Below is a small trained network, with its code and all its weights. Each question gives an input and a class and asks what happens when units are switched off, that is, made to give their printed mean instead of their output.

import numpy as np


def w(rows, s, z=0):
    codes = np.array(rows[::2]) - 128.0
    scale = np.full(codes.shape[1], s)
    scale[-1] = z or s
    return codes * scale


def norm(h):
    return h / np.sqrt((h * h).mean(-1, keepdims=True) + 1e-5)


def f(y):
    return y / 2 * (1 + np.tanh(0.7978845608 * (y + 0.044715 * y**3)))


def log_softmax(a):
    a = a - a.max(-1, keepdims=True)
    return a - np.log(np.exp(a).sum(-1, keepdims=True))


def net(x, mask):
    res = np.array(x, float).reshape(1, 3) / 4 @ E
    u = 0
    for l in range(2):
        y = f(norm(res) @ A[l][:, :-1].T + A[l][:, -1])
        res = res + np.where(mask[u : u + 5], y, B[l][:, -1]) @ B[l][:, :-1]
        u += 5
    return log_softmax(norm(res)[-1] @ U[:, :-1].T + U[:, -1])


A, B = {}, {}
E = w([
[81,60,48,162,128,2,146,103],'x0',
[44,146,68,156,184,254,154,218],'x1',
[150,94,144,148,83,124,132,153],'x2',
],0.0098)
A[0] = w([
[88,112,59,143,128,145,216,142,4],'L0N0',
[175,112,223,3,35,193,128,10,133],'L0N1',
[94,157,10,161,71,119,199,207,5],'L0N2',
[53,123,170,154,73,189,208,101,92],'L0N3',
[120,20,42,70,168,118,145,194,95],'L0N4',
],0.0054,0.0018)
B[0] = w([
[135,163,118,163,70,254,185,45,158],'L0N0',
[130,74,69,144,250,186,101,51,253],'L0N1',
[44,78,135,127,216,154,177,114,177],'L0N2',
[99,207,171,124,187,140,149,177,141],'L0N3',
[175,117,69,121,137,137,190,16,172],'L0N4',
],0.011,0.0051)
A[1] = w([
[141,98,102,85,126,62,191,103,150],'L1N0',
[180,78,148,91,23,168,119,82,253],'L1N1',
[178,87,92,193,132,183,157,89,162],'L1N2',
[71,163,143,122,142,223,137,255,130],'L1N3',
[163,158,127,115,204,146,125,159,234],'L1N4',
],0.0088,0.0026)
B[1] = w([
[123,227,90,240,17,45,133,204,196],'L1N0',
[109,204,113,101,110,139,46,62,167],'L1N1',
[112,96,97,24,101,195,67,154,221],'L1N2',
[182,173,191,103,62,2,204,177,254],'L1N3',
[145,90,149,93,73,132,48,101,205],'L1N4',
],0.0086,0.0078)
U = w([
[158,69,155,30,164,173,6,33,170],'0',
[10,73,30,115,111,191,226,98,144],'1',
[86,64,197,198,203,125,126,142,9],'2',
[111,156,84,175,33,24,117,84,172],'3',
[160,177,244,40,73,119,191,203,180],'4',
[138,52,207,231,227,125,150,152,3],'5',
],0.011,0.0053)

Each question gives the input, the list of numbers given to net, and the class t.
The units are the neurons (one row each of A and B). Each row of codes is followed by its name. A weight is (code - 128) times the scale printed after its matrix; where a second scale follows, it is the last column's (A, B and U).
mask holds one flag per neuron, layer by layer. A switched-off neuron (its flag False) gives its mean, the last column of its row in B, instead of its output. The means were averaged over made-up inputs and are rounded, as every weight is.
A unit's drop is (log p(t) with every unit on - log p(t) with that unit switched off) / (log p(t) with every unit on - log p(t) with every unit switched off).
The circuit of an input: a set's keep is (log p(t) with only the set's units on - log p(t) with every unit switched off) / (log p(t) with every unit on - log p(t) with every unit switched off). Starting from all 10 units, units are removed one at a time, each time the one whose removal leaves the highest keep (on an exact tie, the one counted first), for as long as the keep stays at least 0.8.
circuit, biggest first: the units of the circuit, biggest drop first
top k neurons: the k neurons with the biggest drops, biggest first
top k neurons in layer l: the k neurons of layer l with the biggest drops, biggest first
drop when u is switched off: that unit's drop, to one decimal
input [0,7,8], class 4: top 3 neurons	(L1N3, L0N1, L0N3)
input [7,1,8], class 1: circuit, biggest first	(L1N3)
input [8,2,4], class 1: top 2 neurons	(L0N2, L1N3)
input [-1,-7,2], class 0: top 2 neurons	(L0N1, L1N3)
input [-1,-8,5], class 0: top 2 neurons	(L0N1, L1N3)
input [5,1,-4], class 1: top 3 neurons	(L1N3, L0N0, L0N2)
input [5,1,4], class 1: top 2 neurons in layer 1	(L1N3, L1N2)
input [2,1,-1], class 1: top 2 neurons in layer 0	(L0N2, L0N1)
input [-1,8,0], class 4: drop when L1N3 is switched off	0.7
input [-4,8,7], class 4: drop when L1N3 is switched off	0.2
input [-2,0,7], class 0: drop when L0N1 is switched off	0.9
input [0,8,7], class 4: top 2 neurons in layer 0	(L0N1, L0N3)
